Here is a tiny trained network, its code and every weight. The questions are about switching its units off for an input and a class, where a switched-off unit gives its printed mean instead of its output.

import numpy as np


def w(rows, s, z=0):
    codes = np.array(rows[::2]) - 128.0
    scale = np.full(codes.shape[1], s)
    scale[-1] = z or s
    return codes * scale


def f(y):
    return y / 2 * (1 + np.tanh(0.7978845608 * (y + 0.044715 * y**3)))


def log_softmax(a):
    a = a - a.max(-1, keepdims=True)
    return a - np.log(np.exp(a).sum(-1, keepdims=True))


def net(x, mask):
    res = np.array(x, float).reshape(1, 2) / 4 @ E
    y = f(res @ A[0][:, :-1].T + A[0][:, -1])
    res = res + np.where(mask, y, B[0][:, -1]) @ B[0][:, :-1]
    return log_softmax(res[-1] @ U[:, :-1].T + U[:, -1])


A, B = {}, {}
E = w([
[25,28,192,104,116,187],'x0',
[129,89,135,251,28,88],'x1',
],0.012)
A[0] = w([
[82,162,161,205,83,40,147],'N1',
[161,170,93,153,79,151,188],'N2',
[139,72,107,229,97,109,187],'N3',
[145,85,141,207,36,107,169],'N4',
[49,62,190,92,125,244,201],'N5',
[115,127,173,63,200,166,223],'N6',
[81,52,204,101,186,147,212],'N7',
[209,153,151,197,123,133,202],'N8',
[196,212,40,131,200,73,253],'N9',
[59,64,116,155,55,77,141],'N10',
[66,73,146,79,132,167,176],'N11',
],0.011,0.0058)
B[0] = w([
[131,159,151,177,115,187,189],'N1',
[141,143,136,120,200,133,165],'N2',
[148,109,180,202,165,245,204],'N3',
[142,59,177,255,170,233,214],'N4',
[12,118,75,126,2,92,248],'N5',
[108,205,90,76,85,71,208],'N6',
[24,171,60,110,68,71,219],'N7',
[184,189,113,177,217,150,179],'N8',
[162,223,45,57,194,146,231],'N9',
[30,48,192,118,118,159,195],'N10',
[70,141,112,141,42,74,204],'N11',
],0.0082,0.018)
U = w([
[168,211,64,1,191,141,203],'0',
[192,145,161,133,90,61,34],'1',
[54,60,140,148,81,170,94],'2',
[156,77,159,72,135,89,4],'3',
[162,84,152,54,113,126,1],'4',
[78,204,83,77,48,14,190],'5',
[149,111,219,191,148,186,152],'6',
[209,183,85,170,153,160,146],'7',
],0.01,0.0041)

Each question gives the input, the list of numbers given to net, and the class t.
The units are the neurons (one row each of A and B). Each row of codes is followed by its name. A weight is (code - 128) times the scale printed after its matrix; where a second scale follows, it is the last column's (A, B and U).
mask holds one flag per neuron, in row order. A switched-off neuron (its flag False) gives its mean, the last column of its row in B, instead of its output. The means were averaged over made-up inputs and are rounded, as every weight is.
A unit's drop is (log p(t) with every unit on - log p(t) with that unit switched off) / (log p(t) with every unit on - log p(t) with every unit switched off).
The circuit of an input: a set's keep is (log p(t) with only the set's units on - log p(t) with every unit switched off) / (log p(t) with every unit on - log p(t) with every unit switched off). Starting from all 11 units, units are removed one at a time, each time the one whose removal leaves the highest keep (on an exact tie, the one counted first), for as long as the keep stays at least 0.8.
units of the circuit, in order: the units of the circuit, biggest drop first
k most important neurons: the k neurons with the biggest drops, biggest first
drop when u is switched off: that unit's drop, to one decimal
input [-8,1], class 0: units of the circuit, in order -> (N9)
input [3,6], class 6: units of the circuit, in order -> (N4; N3)
input [-5,6], class 6: 2 most important neurons -> (N4; N3)
input [-4,1], class 0: 2 most important neurons -> (N9; N4)
input [6,1], class 5: 2 most important neurons -> (N7; N5)
input [-2,1], class 7: 2 most important neurons -> (N6; N7)
input [-8,8], class 7: 2 most important neurons -> (N9; N8)
input [7,1], class 5: drop when N11 is switched off -> 0.1
input [-6,-1], class 0: drop when N9 is switched off -> 0.0
input [3,7], class 6: drop when N4 is switched off -> 0.1
